Read these off the row that follows.
1) The last entry?
2) The entry just right of the largest entry?
[-621  427  329  993  279  421  872  320  314]
1) 314
2) 279

[[  25.468 -113.854   18.820   82.100  -48.267   87.920   46.863   92.452
   -91.786]
 [  55.144 -181.294  121.036 -205.483   -2.980  184.353   92.321 -138.093
   -50.971]
 [  42.286  -67.031  101.657  -52.489   12.187 -163.399  108.866   45.284
   -34.836]
 [-147.444  -76.416 -106.200  -87.645  -39.457 -189.227  -67.340   -6.070
   -96.252]]
The entry just right of -67.031?
Answer: 101.657
The minimum?
Answer: -205.483
The entry just right of the largest entry?
Answer: 92.321
The entry just left of 82.100 is 18.820
The entry just left of -34.836 -> 45.284
The entry just right of the smallest entry -> -2.980
The entry just right of 12.187?
Answer: -163.399
The entry just left of the smallest entry?
Answer: 121.036
The entry just left of -50.971?
Answer: -138.093
The maximum?
Answer: 184.353
The entry just left of -113.854?
Answer: 25.468
The entry just left of -91.786?
Answer: 92.452

array([[20, 31, 35, 14, 33,  5, 74, 76],
       [34, 29, 21, 72,  3,  5, 65, 51],
       [47, 31, 28, 48, 26, 31, 18, 37],
       [40, 18, 44, 27, 10, 58, 70,  7],
       [66, 42, 56, 46,  4, 76, 52, 18],
       [21,  9, 73, 57,  8,  6, 34, 75],
       [37,  3,  4, 30, 12, 32, 18, 43],
       [63, 37, 75,  8, 23, 12,  7, 31],
       [24, 24, 46, 36, 35, 61,  7, 17],
       [21, 13, 69, 56, 46,  2, 44, 61],
       [64, 29,  7, 34, 21, 42, 28, 11],
       [53, 14, 46, 37, 75, 57, 42, 18],
       [71, 46, 24, 44, 51, 76, 34, 31]])
Rows and columns are numbered from 0.
What is the top-left entry?
Answer: 20
What is the entry in the bottom-right corner?
Answer: 31
The entry at row 0, column 2 -> 35
The entry at row 0, column 1 is 31
The entry directly above 32 is 6
What is the entry directly below 48?
Answer: 27
What is the entry directly below 13?
Answer: 29
What is the entry at row 1, column 0?
Answer: 34
What is the entry directly below the smallest entry?
Answer: 42
What is the bottom entry of the column that holds the smallest entry?
Answer: 76
The bottom-left entry -> 71
What is the entry directly above the smallest entry?
Answer: 61
The entry just left of 73: 9
The entry in the top-right corner: 76
What is the entry directly above 53?
Answer: 64
What is the entry directly above 43?
Answer: 75
What is the entry in row 2 and column 2?
Answer: 28
The entry just left of 30 -> 4
The entry in row 1 and column 2 is 21
What is the entry just left of 69?
Answer: 13
The entry in row 2 and column 0 -> 47

grid =
 6.11   3.23   4.66   2.07   3.11  -6.91   5.96  -2.17
-3.65  -1.10   0.87   1.30  -3.15   2.71   0.69  -3.38
-0.87  -0.57  -0.69   0.35   1.63  -0.68   1.20   1.66
-4.01  -1.41   1.30  -0.88  -3.51   1.47  -0.93  -4.55
-3.07  -0.78   1.34  -1.39  -3.07   3.31  -1.28  -6.32
 2.88   1.83  -7.69  -2.65   3.81  -2.28  -3.20   5.45
-1.32  -2.23   0.38   1.94   2.93  -0.16   3.08   1.15
-0.04   2.85   0.41   0.49  -2.29  -1.02   3.34  -3.49
 6.49   0.88  -0.74  -1.06   7.48   0.21   1.22   2.00
 0.88  -4.67   4.36   4.75   2.58  -2.96   7.12  -2.37
The entry directly above 3.31: 1.47
The minimum: -7.69
The entry just right of -1.06?
A: 7.48
The 2nd entry on the diagonal from the top-right corner: 0.69
The first entry of the largest entry's row?
A: 6.49
The first entry in reading order?
A: 6.11
The entry just right of 4.75?
A: 2.58
The entry in the bottom-right corner?
A: -2.37
The entry directly below the smallest entry?
A: 0.38
The first entry in the row that holds the smallest entry?
A: 2.88
The entry in the top-right corner?
A: -2.17
The 2nd-last entry, reading row by row: 7.12
The entry directly below -2.65?
A: 1.94
The bottom entry of the column that holds the smallest entry?
A: 4.36
The entry just left of the smallest entry: 1.83
The second entry, reading row by row is 3.23
The third entry on the diagonal from the top-right corner?
A: -0.68
The entry just right of 2.85?
A: 0.41
The entry just right of -1.32?
A: -2.23
The entry directly above -2.96?
A: 0.21
The 3rd entry on the main diagonal -> -0.69
The entry directly below -3.51: -3.07
The third entry from the end, reading row by row: -2.96
The second smallest entry?
A: -6.91
The entry just right of 3.81 is -2.28
The smallest entry in the last row?
A: -4.67
The top entry of the column that holds the smallest entry is 4.66
The entry just left of -0.69 -> -0.57
The fifth-last entry, reading row by row?
A: 4.75
The top entry of the column that holds the largest entry: 3.11

a =
array([[ 0.173, -0.031,  0.012, -0.079, -0.225,  0.049, -0.018, -0.053],
       [ 0.218, -0.139,  0.015, -0.132, -0.167,  0.095,  0.022, -0.075],
       [-0.133,  0.103,  0.030,  0.099,  0.139, -0.082, -0.017,  0.058]])
The entry directly above 0.218: 0.173
The entry in the bottom-right corner -> 0.058
The entry in the top-right corner is -0.053
The bottom entry of the column that holds the smallest entry: 0.139
The entry directly below the smallest entry -> -0.167
The fifth entry, reading row by row is -0.225
The third entry on the main diagonal is 0.030
The smallest entry in the last column -> -0.075
Which number is the entry just right of 0.095?
Answer: 0.022
The smallest entry in the first column: -0.133
The second entry on the main diagonal is -0.139
Which number is the third entry, reading row by row?
Answer: 0.012
The entry directly below 0.095: -0.082
The entry just right of -0.167 is 0.095
Which number is the entry just right of 0.012?
Answer: -0.079
The entry directly above -0.133: 0.218

Read these off the array that follows.
1) Which number is the second entry, reading row by row?
2) Which number is the third smallest entry?
3) Which number is the entry in the top-right corner?
4) Which number is the last entry, reading row by row?
5) Which number is the largest entry in the last column?
6) Which number is the entry just right of -649?
7) Which number is the 3rd entry from the end, reading row by row?
8) Which number is the top-left entry?
-167	96	-414	452	-3	-394	208	381	646	-72	-658	562	164	-528	-322	108
-302	428	-789	-516	519	548	-28	-66	-284	-227	384	-460	216	310	-367	185
-419	137	-453	35	63	448	50	-189	121	58	64	-986	-29	319	-854	32
-313	222	-746	-453	603	665	-152	12	-493	-193	418	-306	35	360	-255	149
258	-72	408	126	-590	64	207	544	890	-378	193	510	-35	-36	205	-34
-259	186	-735	-324	486	653	-435	260	-670	-138	392	-277	-122	237	-57	134
-283	233	-623	-315	497	671	-475	289	-702	-125	347	-259	-142	185	-71	158
-84	176	-755	506	-41	-719	156	85	613	21	-559	276	-258	225	-117	-37
-124	264	-649	607	6	-686	211	252	585	-76	-636	357	-22	-17	-247	-123
1) 96
2) -789
3) 108
4) -123
5) 185
6) 607
7) -17
8) -167

Questions about the array below. Indices start at 0.
1) The entry just left of -112?
2) The bottom-left entry?
3) The entry just right of 258?
4) The entry at row 2, column 1?
5) The entry in the top-right corner?
6) The entry just right of -425?
7) The entry at row 0, column 2?
8) The top-left entry?
[[-468, -20, -239, 255, -112, -223, -354, -329, 252, 475, 147, 15, -199, -90, -135],
 [-102, -91, -53, 5, -107, -47, -95, -53, -9, -3, -27, -55, -36, -27, -62],
 [47, -226, -155, 272, -124, -55, -5, 2, -36, -14, 61, 43, -186, 35, -8],
 [-895, -39, -203, 276, -162, -223, -543, -425, 208, 258, 26, -113, -191, -122, -317],
 [-257, -209, -73, 238, -213, -70, -141, -57, -21, -151, -266, -179, -123, 2, -193],
 [-106, -142, -54, 55, -130, -53, -97, -51, -27, -37, -84, -53, -59, -9, -78],
 [-56, -189, -218, 272, -19, -99, -96, -69, 39, 221, 269, 125, -217, 16, 13],
 [-138, -45, -138, 88, -72, -90, -114, -99, 27, 91, 54, -2, -131, -41, -62],
 [-89, -135, -174, 218, -31, -97, -101, -82, 41, 189, 189, 67, -191, 5, -25],
 [-106, -241, -89, 276, -201, -37, -91, -12, -82, -232, -168, -51, -146, 24, -87],
 [-88, -726, -166, 718, -534, -24, -72, 165, -205, -722, -266, -4, -239, 187, -104],
 [146, -789, -209, 818, -302, -42, 32, 210, -161, -363, 50, 117, -343, 269, -7],
 [176, -337, -240, 435, -115, -83, 2, 10, -8, 22, 298, 236, -278, 103, 116],
 [128, -274, -328, 425, -57, -108, -54, -43, 27, 213, 545, 314, -359, 67, 124]]
1) 255
2) 128
3) 26
4) -226
5) -135
6) 208
7) -239
8) -468
